Each row comes from the steps of one path. Every step used is in the known rows, and no mark comes twice. Write the path behind each row, first mark first.
Each row is shifted at random along 5 fixed directions that mean nothing.
Known rows
kupe -> tenik -> kobu -> lomuf -> genezag -> sisag -> zikazif: [  84 -152 -122 -223   21 -122    8 -222  -92 -214  229 -155 -128  -23
  -40 -223 -254 -112 -143 -263   32   66 -157  458  348  -10 -110   98
  -16  216 -214  314 -241   96  186  -84    5   76  246  106  346  -85
  287 -207 -141 -236 -151  251 -238 -152  -46  -88 -202 -220   91 -125]
zikazif -> sisag -> lomuf -> tenik -> kobu -> genezag: [  26 -192   -9  -36  -17   23 -179 -200  128   25    8  -87  -81 -234
   27  104  -74   33   96  -92  -61   14   36  231  207  -39 -167  -45
 -160  -66 -132    4  214 -108  -49  -71 -270  150   21   93 -100   70
  181 -206   54  -81 -112  152 -123   -6  -65  -14  214   90 -218  -37]
ligek -> fidot -> genezag -> kupe -> tenik -> lomuf: [  68 -123 -104  -33   72   -8 -188 -225  197   92  -78 -231 -172 -295
  -73   32  -58   50   48  -55  -71  -28   52  224  152   18  -46  150
  -95 -110 -176  -18  233  -72   49  -81 -143  110  -15  -13 -144   75
  134  -60   47  -79 -107   88  -75 -145 -142   33   24  -93 -369  130]
sisag -> fidot -> genezag -> kupe -> tenik: [ 284  -42  -15  144 -188   70 -190  -69   15  -66 -150 -128 -150  -83
 -129   18  -97  108   -5 -100 -282  189  149  285  133   39  -50   81
 -158 -103    6  303  -20   89 -107 -121 -104   53  -22  -82 -173  -73
  405   58  130  139 -167  372   26  -60 -119  209 -240 -202 -429  206]
kupe -> tenik -> sunip -> temo -> kobu -> ligek -> fidot: [ 228    6   63  -55 -318   82   12  -21 -115 -212 -151 -110  116  221
 -209  264 -286 -100   -6  -69 -319  525  -36  201  368 -142  150  -25
 -229   26  -28  469 -101  -88 -236  -30 -273 -263 -306  -61    2  -20
  567  121  283   85 -130  610  -84 -141  -90  -16 -196 -210  -97 -153]
temo -> fidot -> genezag -> sisag -> lomuf -> sunip -> tenik -> kobu: [  18  121  -12   18 -308  323   18  -76   72  110 -284  -45   -3  176
   42  147 -196   82   20 -181 -331  126   10  341  296 -186   32   -3
 -243 -204   29  184  -84 -224 -278  -13 -429 -214 -189 -139 -110  258
  331  274   96  112    6  339 -220 -203    3   22  -25 -143 -212    4]
genezag -> kupe -> sunip -> sisag: [   8  -69 -194  -67   18   46    0  -78  111   42  -41  -36 -144  -87
   70 -180  -18  104  127 -105   16 -213    8  338  252 -161  -73    1
  -55   25  -68    8   41  -72  -34   -9  -81   92  108  182  161  149
   18   34  -55  -67  -17  103 -210 -159 -197   70   79 -135 -159   93]
kupe -> fidot -> genezag -> kobu -> lomuf -> tenik -> sunip: [  40  -93 -207 -100    9 -124  -30  -58 -192  118  -22   -2 -124  -20
   98 -309  -28  157   34  -89  101   16   12  183  241  -56  -85  -56
   95  119 -168  105 -206  136  205 -106   82 -101   80  -20  131   96
   39   15 -113 -145  -57   94 -192 -406  -32  -18  -29 -251   -2    5]
fidot -> genezag -> kupe -> tenik -> lomuf -> sunip -> sisag -> zikazif: [  53 -102 -139 -106  -13   28   56 -121   56  113  -28  -76  -83   83
  117 -287  -90  119  -23 -185  -27 -110   19  439  323 -136 -133    0
  -91   50  -40  148 -234  -17   53  -37   37  -68  224    7  250  152
   69  108 -128  -96  -36  133 -287 -285 -110   42  -92 -230   19   -7]
zikazif -> ligek -> temo -> kobu: [-235   19 -190 -149   68  171  -86   99 -121   73 -147  -98  208   -4
   91  -72 -221   20  133 -139   46 -118 -275   59  173 -117   78 -293
  131  169 -192  114  -73 -167  -80  110 -256 -124 -269  -44  213  178
  135  108   34  -79 -139  118 -291  -69   17   91  157    5  189  -31]
tenik -> lomuf -> sunip -> sisag -> zikazif -> ligek -> temo -> kobu -> genezag -> fidot: [-102 -109  -45 -210   11   15   73 -139    2   49  -75 -134    6   11
 -138   14  -58 -140   90 -105    1  -14  -81  287  336 -183  -76  -24
 -140   49  -47  -25  -75 -394   49  -67 -188  -95   92  199   84   85
  173  -98  -19 -257  -35   -4 -286 -242  -16  -88   74  -30   98 -198]
genezag -> kupe -> tenik -> lomuf -> sunip -> sisag -> zikazif -> ligek: [  -6   21 -251   65 -112   99  119  131  -38  246 -219  137   87  269
  333 -411   46  402  -14 -238   27    6  122  354  223  -86   73 -284
   12  104   61  251 -334  229  -82  125    6 -245    5 -197   94  193
   76  443  -32  102   22  127 -312 -437 -231  360  -44 -157   38  215]
zikazif -> kupe -> fidot -> genezag -> sisag -> sunip -> temo -> kobu -> lomuf: [ -67 -111 -110  -53  150   85 -178  -63   27  114 -116 -144   14  -12
   85  -82  -73  126  189  -32  -19 -107   91  150  270  -82 -114 -127
  -27   76  -98  -41   82 -172   22   55 -177  -77  -29   -6  -34  143
  139   -5   47  -36  -87   92 -141 -215  -98  107  147  -63  -74  -35]
kupe -> fidot -> genezag -> kobu -> ligek -> temo: [-167  -23 -232   27    6   22  -75   85 -129  275 -290    1   65   -3
   39  -74  -15  189   83  -70   67  -80  -87   89  171  -64  143 -203
   71   42 -146   29 -108 -208 -155  159 -113 -108 -277  -62   89  134
  155  175   68   42  -69  205 -268 -207  -78  226  183   -1  -51  111]
fidot -> genezag -> sisag -> zikazif: [-209 -182 -211 -159  188   66    5  -58  -17  169   18  -58   16  -51
  204 -284  -47   61   20 -195   94 -290  -56  302  158  -56 -177 -121
   60   79  -96 -110 -253 -225    8   94  -88    6   74   75  318  217
  -28   13 -168 -125  -73   17 -338  -45  -50   80   34   83  177    5]
kobu -> ligek -> tenik -> sunip -> temo: [ 198 -186 -154  -72  -50  -74  -19   65  198  149 -274  -94  -37  -29
   55  -84   71  292  101   30  -67  -79  111  299  328 -152  -52  123
  -74 -336  -55   42    2  -60   68 -144  -14    6   38   25    9  149
   89  208  -26  -27  -69   77 -222 -482 -297   48  138 -196 -262   -3]
kupe -> genezag -> kobu -> ligek -> temo: [ -24   -1 -167   65 -108   21  -55   57  -69  154 -312  -22    3   38
  -33   13  -73  171   27  -93  -40   35  -94  163  246  -75  163 -102
  -15  -50  -81  192  -89 -134 -196   95 -159 -102 -244  -71   36   68
  296  235  129   94  -56  303 -248 -180 -118  245   93  -68 -146  125]
ligek -> fidot -> genezag -> sisag -> lomuf -> tenik -> sunip -> temo: [-104   43  -92   19  -34  231   22  107   14  211 -126  -62  157  147
  160   92 -227  186  125 -107 -231  -16  -59  182   33 -364  102 -227
    8    6 -161  141 -203 -131 -343  214 -252  -95 -561 -150  -66  365
  254  432  120  184  -37  452 -157   16   37  147  183 -145 -152  207]
temo -> fidot -> genezag -> sisag -> zikazif -> ligek -> tenik: [ 126 -218 -113  -69 -109    7  -74   56   63  -19  -80  -51   60 -104
   45 -173  -57  179   28  -89 -101  -21   17  284  185   22    5  -86
 -162  -58  -10   77   76  -18    2 -121  -89  100   77   38   45   24
  210    3   12 -103 -279   37 -243 -281 -308  114  -58    6 -133   -2]
genezag -> sisag -> lomuf -> sunip: [-266   89  -35 -113  -72  250   46  -94  -35  -19  221 -152  135   15
  -11  193 -454 -176   29 -136 -310  132 -303  181    4 -320  130 -188
    4  321 -354  284  -82 -101 -305  234 -355   -2 -537   48  148  221
  269  133  211   78  -35  583  -58  335  180  -34  105   -7  -83   -5]
lomuf -> tenik -> sunip -> temo -> kobu: [ 119 -170  -60 -187    1  119 -180  -25  200   -7 -205 -223  -51 -144
    4   52 -167   53  170    5 -103 -176  -17  231  261 -203 -125   25
   11 -282 -100  -55  173 -157  -29 -132 -202   95   34   98   82  140
  160   11   25 -115 -163  157 -140 -245 -161  -46  259 -139 -202 -129]
ligek -> temo -> fidot -> genezag -> kobu -> lomuf -> tenik -> sunip -> sisag -> zikazif -> kupe: [ -20  -23  -59   14  -75  177  -75   46   62   50  -10  -47  186  127
   93  -44 -353   89  175 -184 -179   20  -67  217  163 -176   16 -326
   12  104 -160  227 -165   -6 -267  211 -216  -23 -220  -86   85  217
  258  234   84   90 -183  393 -202  104   41  143   51  -18  -61  120]
sisag -> fidot -> genezag -> kobu -> lomuf -> sunip: [-302   75  -85   72  -33  232  -29   46 -146  346 -148   15  122   99
  182    3 -148  124  116  -28 -144   19  -67   19   71 -214   55 -332
   26  160 -114   15 -185 -196 -255  215 -217 -236 -415  -42   15  311
  123  283  168  127   23  363 -113  -66   70  160  243   28  -58   71]
temo -> kobu -> lomuf -> tenik -> sunip -> sisag -> zikazif: [-133 -161 -164 -161  130  107   11  -24   75  197   -7  -51   51   23
  299 -260 -155  149  109 -146   11 -230  -44  346  223 -246  -83 -212
   25  154 -131   -7 -212  -77  -85  136 -113  -72  -52   13  245  316
  -23  125  -89  -67  -57  188 -286 -153 -108   71  280   -1  116  -20]
sunip -> sisag -> fidot -> genezag -> kupe -> tenik -> lomuf: [   5  116 -107   70   -1  109  -72 -140 -123   14   70 -143  -38   42
   11  -30 -302   35  -28 -280 -171  241  -98  225   57  -96  107 -144
    3  348 -212  392 -215  214 -171  131 -152 -126 -393 -271 -115   99
  365  187   64  118  -63  457  -59   75   90  174 -166 -269 -145  283]
kupe -> tenik -> sunip -> temo -> ligek -> kobu -> lomuf -> genezag -> sisag -> zikazif: [-174 -146 -238 -128  127   -5   13  -31   48  264 -112  -49   10   -6
  237 -299   17  207   56 -116   99 -290  -26  353  250 -159  -51  -55
   -1   16 -123  -98 -132 -166   67   93  -60   -2  121   86  216  234
  -24  124 -126 -148  -24    0 -359 -322 -211   89  231  -25   36   36]
tenik -> sunip -> temo -> kobu -> ligek -> fidot -> genezag -> sisag -> lomuf: [-151 -136  -33  -55   75  276 -140 -129  190  130  -10 -220   36  -95
   47  159 -258   11  134  -61 -256 -100   42  208   41 -276    3 -133
  -83  -16 -218  -99  170 -294 -333  285 -434   95 -360  -27 -118  249
  169  124  208   98  -58  328 -159  169  -47  104  248  154 -212   70]
zikazif -> sisag -> sunip -> temo: [   6   19  -42   45 -177  285  177  104  113  186 -298  -49  195  316
  102  110  -26  251   65  -65 -314    8   80  355  348 -335  -33    5
 -226 -232   68  199 -194 -213 -211    8 -298 -251 -243 -116   28  297
  192  486  123  182   60  279 -201 -195  -66   59  -83 -179  -88   20]
ligek -> fidot -> genezag -> kupe: [ -36   97 -115   -5  -80   87   34   -6 -207  108 -213  -57   64  108
  -88    5  -77  -36   36 -153  -68  120  -83  184  214   51 -112  -73
    1    2  -13  239 -220 -288  -11  -19 -128 -227  -86   16   47   77
  276  160   10   69  -32   81 -254  -63   91   86 -327 -128   79  106]
zikazif -> lomuf -> sunip -> temo -> ligek -> tenik -> kobu -> genezag -> sisag: [ -50  -23 -136 -153 -101   22   45 -100    2  -53   -7  -65  -19  -14
  -13   35 -135  -33   47 -235  -39   19 -143  308  304  -78   21  -15
 -159   33 -117  145   97 -174   20  -48 -268   20  -31  128  -23  105
  311    8  -21  -93  -65   43 -312 -155  -87   -9   26  -76  -54  -12]
sisag -> zikazif -> fidot -> genezag -> kupe -> tenik -> lomuf -> sunip -> temo -> ligek -> kobu: [-119   90 -145   20 -120  231  -54   70  -18  267 -337  -80  185  175
   68   60 -180  167  118  -76 -150   31  -80  140  231 -212  134 -215
   -6  -38 -108   75   31 -214 -258  179 -271 -238 -310 -148    1  294
  265  358  180  114  -34  317 -223 -187  -51  167  134 -118  -95   69]
tenik -> sunip -> sisag -> zikazif -> fidot -> genezag: [  94 -288   33  -32    7  118 -165 -142   75   -7  113  -74   17  -57
   26  -49 -160   89  111 -120 -147   -6  116   91   53 -119 -248 -206
  -47  -67  -46 -109  -51  -33 -195   34 -156  158   35  -32  122   75
  197  -49    4  -36 -200  301 -104  182  -59   61  -38   29 -107  -46]
tenik -> lomuf -> genezag -> kobu -> ligek: [  28 -138 -123  -24  -83  -71  -89 -152   21   81 -159  -55 -119 -156
  -61   44  -33   45   -1  -50   27   93   35  249  237   19  -33   10
   54 -143 -121   50  129  -22   -2  -11 -120   82   52  132   30  -30
  291  -36   77    4  -66  195 -143 -285 -232   91  165   34 -203  -33]
sunip -> sisag -> zikazif -> kupe -> genezag -> kobu -> ligek: [-280  -16 -122  -77  -20   91   37 -111  -54    5    4  -36  115    8
  -56  134 -292 -143   81 -192   48  131 -149  264  218 -132   68 -185
  162  186 -316  245  -24 -158 -149  268 -292   18 -286  182  172  179
  356  -50  131   98  -34  351 -170   97   36   74  190  155   79  -41]
fidot -> genezag -> sisag -> lomuf -> tenik -> sunip -> temo: [  73 -128 -109  -46   14   96  -84   15  156  127  -73 -129  -26  -43
  106  -13 -152  207  115  -67 -155 -133   41  256   73 -275  -48  -64
   41 -148 -168   31  -38    0 -164   57 -123  129 -219  -44  -26  222
  186  238   26   70  -97  319 -123  -97  -96  106  207 -179 -286  140]
ligek -> temo -> fidot -> genezag -> kobu -> lomuf -> sunip -> sisag -> zikazif -> kupe -> tenik: [-320   21 -179  104   54  195  -85   86   94  356 -203   42  159  -51
  243 -148   -2  261  221  -57  -34 -272   33  147  126 -132   62 -235
  -97   71 -129  -22  -33 -216  -95  163 -207  -43 -198  -39  -38  398
  -36  208   36   50  -92   55 -200 -154  -76  221  282  116 -129  207]
sunip -> sisag -> zikazif -> temo -> fidot -> genezag: [ -73 -137   -4 -109   48  152  -86  -99 -128  -70  112  -98  106   49
   29  -54 -193  -28   61 -174  -65   11    5   58   30 -132 -202 -271
  -31  154  -60   48 -214  -43 -141   -1 -189   18 -123  -22  158   88
  301  -59  -48  -39 -208  237 -130  184   38   88 -106  -86  163  -54]
fidot -> genezag -> kobu -> lomuf -> sunip: [-198   39  -82  -19  -68  148  -10  -61  -69  203  -86  -53   37   13
   58   75 -187    3   61  -29 -121   36  -92   85  180 -156    8 -157
   -9   46 -133   67  -28 -191 -111   70 -200 -140 -269   52   50  256
  210  146  149   73   -3  294 -114  -98   39   46  142  -25  -87  -35]
sisag -> zikazif -> kupe -> fidot -> genezag -> kobu -> ligek -> tenik -> sunip: [  37  -58 -254  -81  -50 -120    5   53 -241   98  -49   22   21  116
   69 -393  -81  171   35 -142  125   99  -49  197  311  -36   29 -120
  106  160 -221  221 -288  122  195  -13  114 -184   68  -72  246  105
   -2   95 -115 -151  -72   76 -337 -410  -31  -11 -171 -221  103    7]
temo -> ligek -> kobu -> lomuf -> tenik -> sunip -> sisag: [-111 -165  -76 -261  -23   82   36 -182  291   -6   88 -149   60 -232
    8  179 -270 -112  204  -66 -153 -116 -157  318  201 -300  -27  -21
  -68  -12 -300  -31  312 -196 -101   52 -366  240 -196  291  120  266
  196  -77   67  -59 -107  220 -184   40 -157 -179  413  113 -147 -127]
kupe -> sunip -> temo -> fidot -> genezag -> sisag -> zikazif -> ligek -> kobu -> lomuf: [ -83 -149  -77  -82   69  115 -148  -91   26  -16   97 -176   84  -14
    0  120 -368  -35  102  -58 -110   84  -28  106  190 -173   73 -229
   15  193 -259   53  155  -64 -225  247 -270   -5 -378  -19    7  182
  398  -20  283   73 -156  484  -67   72  -70  126  190   23 -111  -52]
lomuf -> sunip -> tenik -> kobu -> genezag -> sisag: [-234   61  -87  -40 -111  216   62  -88   74   87  -70   -9   40  -44
   55  224 -164  -65  115 -218 -177  -44 -154  274  163 -158   39  -89
 -178  -44  -87   30   66 -380 -257  104 -456   11 -320  128  -63  295
  302  120   78   62   11  219 -262  133    1   20  194  133 -161   82]
sisag -> zikazif -> ligek -> temo -> fidot: [-262 -167 -145 -136  104  103  -30  115    8  258 -216  -10  210  -14
  166 -127   46  191  165  -29   37 -191  -38   82   79 -144    2 -285
  -15   72  -30 -148 -161 -229 -154   78 -226 -100 -171   48  132  172
  -18  113  -14 -113 -136   23 -223 -151 -183  188  309  121  119  -32]
tenik -> kobu -> ligek -> fidot -> genezag -> sisag -> zikazif -> kupe: [  64  -21 -104   90 -165  143  -33   73  103  130 -283   50  129  173
  138 -111  -22  213  110 -166 -156   35  117  258  298   19  -50 -168
 -123 -195   61  114 -165 -166 -175  100 -222 -159   57  -97   72  151
  126  297   44   70  -74  174 -332 -156 -121  189 -118   66 -116  123]
sunip -> lomuf -> tenik -> kobu -> ligek -> temo -> fidot: [-234 -130 -116 -228   77   28  -67   -3  -28  146 -103  -82  153 -102
   15   46 -102   12  188  -41    9  -69 -156   97  123 -149   37 -190
    5  186 -202    0  -10 -220  -80   38 -254  -32 -245  105   67  115
  162  -74   14 -130 -175  138 -143 -141  -84   32  361   47   53 -119]
tenik -> sunip -> sisag -> lomuf -> genezag -> fidot: [ -95 -104   11 -111   14   38   30 -194  112   64  -21 -140  -62 -147
 -118   78   -5  -76   63   -9 -157  -44  -37  304  128 -224 -126   73
 -133  -67 -103  -88  -43 -344  -34  -49 -245  119   52  256   43   38
  121  -87  -18 -196  -31  104 -157  -84  -75  -94  117   50 -142  -81]
sunip -> tenik -> kobu -> ligek: [ -49 -188 -168  -38  -51   38 -124  -45  213  242 -292    7   -5 -202
  124   36   88  190  157  -18    4  -57  126  254  197   -4  -37  -31
   13 -239 -126 -113  193 -154  -98   47 -261   59  -63   99  -37  177
  100    1   62   71  -46  137 -162 -282 -288  118  450  218 -281  -22]
sisag -> fidot -> genezag -> kupe -> sunip -> lomuf: [ 153  -81 -105  -49  117   -3 -221 -107  -78   21   78 -175 -177   41
  -34 -234 -171  127   94  -87  -22   35   93  220  224 -106 -108  -21
   67  207  -94  217  -89  108   25   54   71  -22  129  -91  -31  -12
  172  -32   -1  -54  -77  254  -34 -185   -6  136 -194 -347 -157   64]
kupe -> fidot -> genezag -> sisag -> lomuf -> sunip -> tenik -> kobu -> ligek: [-409   92 -190  -38  -70  186  104  -56  -84  317 -171   59  196   98
  142   92  -84   53  119 -165  -25   75  -67  211  156 -175  137 -206
   24  165 -266   98  -81 -295 -160  277 -372 -208 -430  -13   12  372
  176  148  104  140   91  233 -252 -123   41   62  296  157   36   14]

Which path is each row?
[-145   60  -86 -116  -29   81   43  -81 -112  109   10  -84   70   15
  -13   65 -185   -9  116  -96 -118   20 -120  239  176 -184  -13  -32
  -59  208 -137  294  -40 -167   63  -46 -158  -87 -169   23  -70  231
  311   30   53    4  -96  147  -75 -146   92  -16  -47 -177  -13   13] : temo -> fidot -> genezag -> kupe -> sunip -> lomuf -> tenik
[  11   21 -111 -125  -18  137  -75  -21  -51  -15 -111 -220   50  115
  -32  -25 -325   21   73 -132  -25   -9 -154  254  299 -247   69  -75
   54   48 -185  230   -5  -69    2   23 -125  -94  -81  -39  114  161
  290  120   80  -88 -106  220 -212 -233  -19   17    3 -320  -10  -19] : sisag -> zikazif -> ligek -> tenik -> lomuf -> genezag -> kupe -> sunip -> temo -> kobu
[  75 -149 -118  -94   55  -51  -33 -258  149  164  -89 -196 -171 -113
  -74 -120   50  114   66  -45  -15  -62  114  367  353  -51 -170  305
 -138 -134  -85   -3   33 -141  244 -162  -50  -17  296    2  -53  117
    2  -22  -77 -177   -4 -118 -201 -413 -113 -110 -112 -203 -183  -24] : sisag -> fidot -> genezag -> kupe -> sunip -> tenik -> lomuf
[-340  155 -113  106   26  163   94   25  -87  325 -168   69  124   70
  152  -93   95  155  117  -90 -112  -71  -53  189   24 -234   35 -217
  -87  156  -58   20 -323 -295 -135  146 -251 -160 -231    6  -53  258
   10  269  -35  -25   66   84 -232 -110   27  146  125   68  -19  207] : zikazif -> kupe -> tenik -> sunip -> sisag -> lomuf -> genezag -> fidot
[-190  -81 -160 -141  -24   39   48  -72 -167  112 -100  -45   83   53
  -51   57 -165  -87   54 -124   87  113  -38  169  243 -105  -26 -139
  167   51 -212  108 -106 -147   -8  108 -187 -115 -214   99  126  172
  304   21   56   63  -30  196 -200 -172    5   31  103   21  157 -118] : tenik -> sunip -> temo -> fidot -> genezag -> kobu -> ligek
[ -50 -117 -125  -79   80   64 -172  145 -213  -28  114    2  178   93
  172 -254 -284  123  102 -142   64  112 -129   54  -11 -141  115 -514
  209  417 -224  129 -238  176 -289  302  -35   -8 -286  -35  231   14
  197   75   59  -89 -225  500 -148    0  -90  196  171  -93   71   67] : tenik -> sunip -> temo -> kobu -> lomuf -> genezag -> sisag -> zikazif -> ligek -> fidot
[-400   20 -294  -35  126  101    4  122 -145  379  -11  131  194    6
  335 -341   -9  242  191  -96  132 -244 -131  169   81  -93   -9 -322
  127  333 -194   20 -206 -106    3  200  -26  -83 -153    4  153  386
  -50  171 -109  -10  -57   31 -281 -254  -16  121  287   46  129   66] : fidot -> genezag -> sisag -> zikazif -> ligek -> kobu -> lomuf -> sunip -> tenik
[-121    5 -200   49  -14    6  -28   66 -139  171 -106   89   51  -19
  234 -180  -32  246   59 -111  -18  -31  -76  211  156  -23   67 -243
  -16  252 -101  202  -95   31  -40   59  -84 -100 -171  -68    7  168
  228  142   60   35 -123  221 -185 -274 -120  232  153  -32  -62  154] : kupe -> genezag -> sisag -> zikazif -> ligek -> kobu -> lomuf -> tenik
[ 209   -5  -90  -32 -233   20   44  -32   -6   67 -339  -96   25  315
    6  -62 -120  205    0 -168 -101  247  116  384  387 -182   25   -2
  -40 -153   82  354 -157   91  -46  -51 -151 -206   39  -71  -89   90
  436  329   41  130    7  222 -186 -408 -191  190  -70 -340  -53   22] : sisag -> zikazif -> kupe -> genezag -> kobu -> lomuf -> tenik -> sunip -> temo -> ligek
[ 220  -78 -172  -72  -79 -137 -154   40 -156  -99  -32 -139  -12  -44
  -88 -176 -173  111   34 -111   10  167 -126  257  197  -13   85  -52
    8  195 -131  352   39  184   68 -137   56   54  -19   42  -21  -75
  358  -27  -11  -56 -227  187 -117 -241 -188  124  -77 -328 -135   70] : kobu -> genezag -> kupe -> sunip -> temo -> ligek -> tenik
[ 228    2  -86  -48  -80   13 -107 -144  -46    9  -98 -151 -171  166
 -114  -64 -162   79   35 -102  -80  187  125  278  430  -91  -22   99
  -89   11  -15  311    6  -26   34  -15  -38 -184  120 -117 -105   32
  318   53   90    9   -3  248 -125 -357  -48   78 -297 -382 -177   -4] : tenik -> kobu -> ligek -> fidot -> genezag -> kupe -> sunip -> lomuf
[ -44   59 -135    3 -102   47   13   21 -119  247 -186    3   44   93
   63  -35  -41  208  125  -68 -120   -1   -5  215  192 -159   62  -86
 -113  122  -15  268  -68 -105   -5  -29  -81 -168 -143 -104 -159  206
  291  223   79   80  -74  147 -134 -334  -47  157   -2 -218 -122  132] : kobu -> ligek -> temo -> fidot -> genezag -> kupe -> sunip -> lomuf -> tenik
[  18   71 -128  102 -158  112  -21   24  -67  162 -259  -20   16   82
   26 -122  -13  199   84 -122 -146   25   73  253  243  -60   43  -59
 -173   41  -15  272  -78  -57   18  -28 -104 -140  -44  -99 -121  121
  248  232   83   93  -64  107 -198 -329 -105  205 -106 -192 -167  196] : zikazif -> ligek -> temo -> kobu -> lomuf -> sunip -> sisag -> fidot -> genezag -> kupe -> tenik
[-110  -24 -281  -89   98  -82  -65  181 -299  294 -311  106  112  153
  276 -484  210  325   99  -46  270  -16  -13   71  240   14   -8 -301
  106  271   18   12 -336  -26   67    9   82 -326   67   -5  178   56
 -121  145 -193 -181  -39  -31 -287 -617 -201  188  147 -216  240   -4] : tenik -> kobu -> lomuf -> sunip -> temo -> ligek -> fidot
[-395  -10 -192 -186  153  155   -7  -64 -151   96  114  -46   95  -64
  120  -45 -212 -113  132 -236   57 -186 -224   73   -7 -147  -41 -305
  119  290 -260 -100 -100 -231 -114  176 -270   42 -330  134  175  253
  179  -21  -81  -77  -94  140 -238  135   91   26  198   37  142   41] : tenik -> kobu -> lomuf -> sunip -> temo -> fidot -> genezag -> sisag
[ -21   41 -128  -38 -133  164  -61  -88   38  132 -200  -29  -94   28
   82  -98  -72  139   44 -152  -85  -30   10  338  289  -96  -27   20
  -89  -93 -100   67  -61 -158  -71  -23 -220  -82   35  -44   43  183
  101   59  -57  -70  -12  177 -240 -340  -21  -20   47 -165 -182  -14] : kupe -> fidot -> genezag -> sisag -> lomuf -> sunip -> tenik -> kobu
[-288  -41  -94 -158  122  120   24  -63  128  238  -35 -207  152  -72
  -16  145 -179  -14  183  -24  -61 -139 -148  191  101 -315  -28  -14
   92   16 -370   10   -9 -309   -4  115 -172   64 -302  144   91  319
   93   80   46  -45  -31  172 -111  -53   88  -92  304  -89 -100  -11] : sisag -> fidot -> genezag -> kupe -> tenik -> lomuf -> sunip -> temo
[ 139 -235   17 -170  -92   32   -3 -107  148  -54 -201 -120  -65   38
    3  -54   96  131   37  -37 -111  -60  186  290  372  -99 -198  105
 -321 -274  120  -62  -47 -159   58 -279 -217  -34  312  108   46  -41
  187  -29  -49 -220 -149  -17 -216 -395 -299   21   -2 -134  -64 -179] : tenik -> kobu -> lomuf -> genezag -> sisag -> zikazif -> temo -> fidot
[-156  105  -78  -85  -48   19   -1 -118  -74   51 -156 -156   77   21
 -157  198 -175  -49   93 -102  -49  193 -162  272  185 -151  140  -26
    7  138 -273  216   43 -286  -59   72 -235  -46 -265  177  -18   62
  386 -100   94  -45  -41  258  -81  -99    4  -12  114 -154 -132    3] : sunip -> temo -> ligek -> tenik -> kobu -> lomuf -> genezag -> kupe -> fidot
[ 288 -308  -43 -138   14  -33 -196  -87  229 -125   83 -251 -114 -178
 -120  -26 -201   65  131  -38 -107  -41   90  288  153 -203 -160   94
   61 -181 -280   52   90  152  -13  -65   -5  353   62  127   88  -25
  202  -96    7  -92 -215  336  -14  -76 -139  -60   98 -252 -365  -11] : zikazif -> sisag -> fidot -> genezag -> kupe -> tenik -> sunip -> temo
[-119  -29 -173 -197   66    4  -14  -79 -434 -117  207  -67  -39   31
  -73 -306 -337 -178  -37 -263  176   56 -250  242  244  -38 -154 -173
  303  412 -310  282 -416   74  157   21   50  -29   50   80  399  -11
  193 -173 -195 -207 -164  198 -247 -158  260 -121 -245 -250  374 -109] : lomuf -> tenik -> sunip -> sisag -> fidot -> genezag -> kobu
